Each row has a class, written after it.
[ 135  151  165   44 -369 -446    8 -311 -163 -201  135  167   96  -96
  264 -124  -64 -283  342 -111  -28  254   68   86  431  130  222  163
  547  -88   47  161  179  267  204]
Ziso
[-260 -758  -87    8  103  271 -491 -193  -34  241 -239  264  -49 -141
 -286 -342  -20  152 -168   52  189 -301 -190 -242   83  210  -22  356
  -52  -17   69  136   39   71  349]
vuku
[-330 -370  135  670 -181  367 -105  113  350 -213  190 -143 -423 -411
  -88 -273  665 -290  135   94 -246 -243  122 -307 -229 -235   37  292
  -86    5 -157  124 -148  231  388]
Gir
[ 223  201  227   12 -268 -427 -228 -118 -211 -139  179  229  178  176
  445 -211  -31 -236  303 -145  -60  139    2   25  549  155  232  385
  445  -40    1  369  197   32  468]
Biraz
[-250 -796 -209  -39  223  312 -347  -91   -5  185 -278  289  152 -228
 -224 -202  -80   78 -138  200  285 -346 -250 -414   49  112 -154  312
 -246   98  -40  202  146   75  198]
zagek
[ 119   60  112   -4 -356 -403   -1 -339 -139 -214  113  162   13 -128
  139 -139  -86 -194  266 -174  -48  240  123  168  477  119  197  100
  459  -60  -22  189  107  195  203]
vam
[ 121  111  184  -51 -351 -401  -77 -359  -93 -183   26  206   49 -157
  165 -147 -140 -206  274 -161    8  293  126  212  459  115  228  135
  532  -60   41  264   67  173  169]
Biraz
[-230 -754 -172  -41  191  262 -357 -122   -9  140 -254  303  196 -209
 -157 -229 -113   84  -62  207  280 -303 -233 -353   88  138 -114  302
 -204   71   -6  219  161   65  234]
Biraz
[-240 -587 -232   33  162  273 -377  -15  106  228 -221  224  189  -73
 -161 -177  -66   32 -135  185  149 -418 -287 -374  -30  101 -110  286
 -195   65  -40  182   97   70  172]
timu
[ 132  243  177   11 -356 -470  -53 -369  -79 -163   48   98  157 -123
  256 -138 -166 -242  339 -104   14  252   84  151  482  144  260  123
  547  -62   63  199  147  220  178]
timu
[-341 -467  109  578 -154  437  -25   12  373 -270  168 -281 -483 -505
 -119 -285  641 -297  119   67 -221 -229  152 -286 -196 -223   15  259
  -87   68 -194  106 -192  238  379]
nupu
[-277 -846 -118  -56  156  221 -386 -161  -46  186 -238  227  -11 -192
 -276 -313  -74  127 -171  102  212 -352 -195 -276   43  175 -127  371
  -97   34   27  180   67   90  321]
nupu
[-262 -723  -94   45  164  218 -430 -185 -169  233 -178  218   -6   10
 -264 -342  -40  184 -144   53  169 -365 -214 -272   92  253  -52  409
  -90  -39   89  150   72   34  412]
zagek
[-299 -356  110  548 -152  308  -30  117  348 -277  182 -144 -412 -546
  -37 -265  599 -310  154  140 -159 -120  163 -241 -152 -213   61  276
  -98   33 -168  192 -106  297  361]
zagek
[  86  127  125   89 -411 -374  -51 -326  -96 -161  109   79   32 -109
  158 -154  -27 -252  346 -161  -58  243   71  111  419  105  308  134
  497 -143   50  157  127  269  217]
vuku
[-263 -665 -103   82  139  349 -390 -133  170  238 -286  116  114 -173
 -191 -204    8   30 -128  176  185 -351 -289 -453   -4   69  -38  334
 -160   20  -10  100   95  115  178]
vam
[ 155  198   84   77 -391 -415  -88 -293  -83 -204  117  141   41 -108
  204 -142  -69 -242  292 -145  -43  304  108  159  531  127  271   62
  482 -105  -37  166  119  267  236]
Bani
[-357 -467  112  594 -115  378  -20   83  320 -244  163 -195 -441 -414
  -89 -283  651 -331  130  122 -258 -229  130 -357 -181 -217   16  269
 -149    0 -186  117 -159  244  372]
vam
[-210 -580 -151   24  156  197 -405  -59   52  209 -252  272  197  -87
  -99 -225  -66   29 -119  203  218 -375 -299 -392   44  120  -82  343
 -131   61   -5  190  153   85  249]
vam
[-265 -714   -1   -9  146  187 -491 -210  -48  245 -260  228  -19  -67
 -267 -391  -68  179 -173   85  226 -305 -195 -246  112  192  -53  438
  -33  -39   88  133   60   51  381]
timu
[-216 -740 -137  -28  204  299 -476  -96  -37  258 -295  433  167 -169
 -165 -236  -89  107 -119  228  312 -304 -248 -389   49  157  -82  339
 -180   49   66  247  167   24  247]
vuku
[-223 -659 -129   23  150  301 -390  -90   51  197 -204  205  125 -167
 -137 -224    8   50 -104  168  224 -361 -284 -410    8  124  -53  369
 -156   61   18  194  134   93  273]
vam
[-229 -647  -75   54  105  226 -481 -189   14  250 -227  209    7  -95
 -254 -342  -34  165 -166   76  245 -314 -253 -312  128  176  -27  360
  -84  -20   37   69  107   97  377]
timu
[ 192   63  231  -20 -213 -388 -259 -149 -225 -155  144  291  146  120
  393 -202  -77 -213  290 -121  -24  147   50   31  567  147  144  363
  446   -9  -22  376  188   34  448]
Gir
[-332 -481   67  519 -188  370  -32  173  294 -280  247  -71 -403 -536
  -58 -250  656 -340  207  106 -177 -181  109 -318 -221 -222   26  310
 -141   46 -161  194  -82  305  375]
Gir
[ 146  318  208   67 -420 -422 -158 -411   38  -85   53  124   50  -96
  224 -133  -26 -231  269 -194  -49  277   62  124  441   98  371  128
  618 -141   60  139  103  235  178]
zagek
[-217 -613 -201   49  169  299 -364  -70   50  152 -176  255  127 -190
 -128 -195    2   21  -48  159  195 -312 -219 -347   18  128  -64  339
 -162   76   -6  270  122  108  249]
zagek
[-252 -663 -193  -31  137  247 -356  -28   76  169 -210  256  209 -196
 -133 -178  -46   -2  -29  190  263 -351 -280 -439   23   86  -89  308
 -239   88  -24  222  153  111  179]
Gir
[  95  206  206   43 -393 -401  -26 -388 -134 -199   96   70   17  -67
  185 -133 -109 -225  310 -165  -76  280   85  146  453  156  248  115
  568 -145   53   97  117  243  165]
nupu
[-246 -664 -185   17  180  245 -405  -75   74  249 -288  300  168 -177
 -162 -204  -62   55 -150  209  234 -377 -285 -378  -28   88  -94  299
 -158   62  -20  198  119  101  192]
Ziso
[ 145  -54  172  -29 -193 -377  -77 -141 -271 -224  162  187   54   74
  289 -180  -58 -205  255 -140  -89  152  134   68  511  123   58  332
  371   14  -79  394  112   12  373]
Bani
[-228 -654  -67   27  145  180 -490 -158   -5  266 -243  259   43  -40
 -212 -349  -49  149 -184   94  208 -370 -262 -288   98  166  -39  365
  -58  -27   42  107   88   62  377]
Biraz
[-310 -498  224  536  -33  329  -88  209  145 -201  155    7 -303 -425
  112 -206  592 -325   98  215 -145 -159   85 -322 -346 -108  -39  334
  -58   63  -46  299 -128  230  394]
Bani
[ 235   75  202  -35 -286 -377 -270 -126 -253 -167  151  328  172   72
  397 -184  -66 -213  266 -149  -22  196   38   77  557  185  202  354
  404   -9   -7  401  181   25  453]
Biraz
[ 106  129  207   20 -331 -404  -53 -341 -120 -180   63   68   34 -126
  205 -151  -78 -225  326 -112   16  308  106  174  463  107  269  142
  538 -107   43  173  109  236  206]
Bani
[-256 -798  -52  -31  123  255 -483 -198  -58  256 -246  246  -22 -128
 -288 -341  -34  182 -189   88  233 -333 -227 -309   78  201  -59  410
  -74  -23   79  116   92   52  368]
timu
[ 170  186  142   43 -322 -439 -101 -311   43 -206   93  179   51 -174
  259 -147   -5 -255  270 -141  -14  222  107  177  427   14  205  129
  575  -30  -47  197  147  247  247]
nupu
[-319 -536  223  476  -34  394  -43  202   66 -217  180  -40 -347 -387
   38 -234  562 -262   97  158 -124 -119   59 -303 -274  -86  -37  360
 -128   35  -45  240  -95  240  387]
nupu
[-262 -795 -240   13  198  310 -317  -71  -27  157 -227  250  190 -191
 -178 -214 -106   29  -69  237  241 -350 -248 -384   21  116 -153  299
 -245   88  -40  208  138  135  199]
Ziso
[ 174   73  305  -64 -253 -354 -244 -272 -183 -128   79   92   67   80
  385 -268  -39 -203  279 -128  -11  220   45  -29  572  150  212  390
  479  -58   24  275  155   33  443]
Bani
[-367 -570  223  486  -63  358  -44  179  109 -226  168  -46 -358 -485
   45 -247  589 -291  107  180 -117 -124   68 -315 -319  -75   -9  327
 -124   18  -29  232  -96  309  384]
vuku
[-218 -685  -73    1  159  148 -464 -131 -169  271 -220  342   96   55
 -157 -342 -100  141 -136  118  228 -354 -289 -339  131  235  -66  460
  -61  -19   82  158  156   31  408]
Ziso
[ 166  183  227  -53 -329 -444 -141 -287   64 -126   22  274   18 -217
  267 -159   29 -249  227 -109   32  296   73  125  446   13  277  138
  536  -89  -17  204  148  221  186]
Biraz
[ 112  219  123   48 -365 -441   52 -374  -62 -244  154   43   -2 -132
  197 -153  -14 -246  307 -181  -63  185  119  136  440  105  215   79
  550  -48   -9  137  111  236  206]
vuku
[-224 -570  -96   30  165  173 -396  -86   95  254 -298  243  160 -197
 -147 -213  -38   44 -139  196  232 -376 -272 -403   -8   76  -59  334
 -143   36   27  220  129   57  206]
nupu
[-179 -543 -144   22  169  259 -409 -152   88  215 -216  274   84 -104
 -128 -218  -25  103 -160  125  177 -383 -247 -319   18  138  -49  316
  -66   64   -5  231   83   14  273]
Biraz
[-258 -274  146  579 -126  319  -69  118  395 -235  210 -134 -460 -492
   -7 -260  712 -307  116   99 -215 -171  152 -252 -176 -247   68  294
  -35   29 -183  150 -108  246  387]
zagek
[-307 -398  105  535 -132  348  -75  118  374 -223  162 -166 -415 -468
  -19 -300  679 -337  124  133 -189 -222   76 -346 -164 -235   75  281
 -133   11 -196  137 -110  272  411]
Biraz
[  91  129  180    4 -291 -427  -61 -363 -151 -150  103  111   42   60
  217 -196 -122 -185  255 -141  -81  193   88  111  482  125  206  189
  518 -129   13  182  125  182  241]
zagek
[-203 -734  -66   36   91  175 -498 -161  -63  277 -238  312   25  -21
 -223 -342  -43  170 -213   80  190 -365 -261 -314  106  193  -48  400
  -48  -39   45   97  122   43  402]
Biraz
[-234 -698  -85    9  124  173 -457 -173  -88  235 -250  276   70  -70
 -192 -312 -111  126 -135  109  228 -305 -239 -291  116  229  -49  378
  -36   -7   63  141  107   97  350]
Ziso
[ 190  130  276  -36 -236 -436 -197 -150 -315 -167  183  240  111  202
  419 -267  -44 -185  312 -124  -33  211   35   39  598  201  217  400
  417  -98   31  376  204   33  485]
Biraz
[-335 -247  179  641 -195  299 -103   44  394 -222  145 -194 -425 -530
  -62 -345  670 -300  173  104 -172 -186  146 -264 -165 -237  128  258
  -42    5 -115  104 -140  260  400]
vuku
[ 222  129  214  -20 -269 -418 -229 -109 -292 -138  172  281  151  172
  395 -204  -99 -235  271 -133  -52  159   22   30  564  181  149  411
  471  -18    8  388  185   18  450]
Bani
[-292 -412  205  484  -73  362 -172  253  159 -125  138  102 -304 -384
   47 -203  602 -301   20  113 -131 -172   -2 -330 -323 -100    4  348
  -90   47  -33  233 -115  227  366]
vuku
[-244 -813  -72  -56  172  169 -482 -188 -127  275 -274  298   58   22
 -263 -341 -141  213 -217   88  228 -377 -240 -265  101  210  -95  392
  -75  -31   63  118   92   20  362]
Biraz
[ 141  193  166   27 -362 -418  -59 -363  -57 -188   99   61   26 -136
  230 -152  -43 -235  326 -157   -8  265   72  144  494  104  275  102
  544  -91   -3  133  147  251  238]
nupu
[-239 -723 -156  -51  194  255 -363   -8  -24  150 -184  312  127 -197
 -100 -251  -29   57  -93  202  265 -367 -262 -381   -2  144 -133  410
 -184  114   19  284  173   73  315]
nupu
[-206 -649 -131  -26  203  239 -461  -30   93  243 -265  306  193 -170
  -95 -221  -67   42 -149  224  247 -359 -303 -379   35  109 -102  346
 -137   68  -12  193  162   79  257]
timu
[-205 -629  -91   15  116  147 -488 -155   16  231 -252  317   39  -55
 -218 -320  -80  163 -211   31  173 -320 -220 -207  129  208  -45  349
  -12    0   29  137   58   46  360]
Biraz
[-278 -277  237  642  -83  327 -244  245  283 -105  130   -2 -301 -347
  104 -223  653 -283    4  140 -193 -200   19 -309 -314 -130   36  299
  -24   23  -71  161 -137  229  418]
Bani
[-274 -219  259  612 -118  244 -155  319  117 -167  230   76 -261 -350
  137 -194  648 -306  105  113 -161 -125   19 -258 -356  -67  103  408
  -78   -6   46  309  -92  244  453]
zagek
[-189 -650 -133  -27  156  252 -416  -77   83  223 -269  282  160 -229
 -113 -205  -14   33  -85  170  295 -282 -277 -379   72  101  -29  330
 -159   74    2  223  164   80  236]
vuku
[-231 -899  -83  -50  155  248 -470 -180 -104  265 -246  312   22  -36
 -248 -376  -96  166 -239  101  190 -375 -243 -324  127  198 -125  401
  -62   -2   20   90   97   47  376]
Biraz
[-321 -300  143  555 -138  311 -140  149  448 -150  141 -128 -419 -501
   -7 -284  697 -313   93  126 -207 -220   95 -265 -258 -269  113  304
  -48   13 -151  188 -139  256  376]
zagek
[-276 -703 -171   -3  147  275 -395 -133   32  233 -277  210  141 -102
 -185 -239  -91   58 -123  173  214 -347 -295 -399   44  133  -88  301
 -152   30   -9  131  103   94  210]
Bani
[-350 -435   83  553 -144  324  -20  112  348 -286  185 -184 -476 -518
  -76 -298  657 -340  198  111 -201 -195  173 -262 -189 -236   34  302
 -112   52 -198  233 -176  254  408]
Ziso
[-320 -479  122  513 -141  342  -40  129  305 -288  199  -99 -417 -516
  -24 -301  640 -325  170  140 -189 -198  143 -279 -198 -226    0  308
  -90   50 -170  197 -111  250  411]
Biraz
[-207 -674 -133   39  137  274 -406  -75   50  200 -261  284  165 -201
 -156 -207  -67   50 -134  209  250 -318 -249 -383   20   99  -92  355
 -177   66    1  205  159   96  233]
timu
[-195 -637  -31   49   85  228 -597 -198   74  323 -297  328   -9  -99
 -210 -321  -18  163 -248   82  230 -283 -275 -315   97  177   17  350
   -9  -51   55   67  102   86  359]
nupu
[  98  213  187   96 -375 -405  -89 -427  -27 -162   58   25    4  -78
  168 -168  -78 -178  249 -169  -60  225  106  177  472  119  278   60
  555 -130   14   66   95  233  206]
vuku
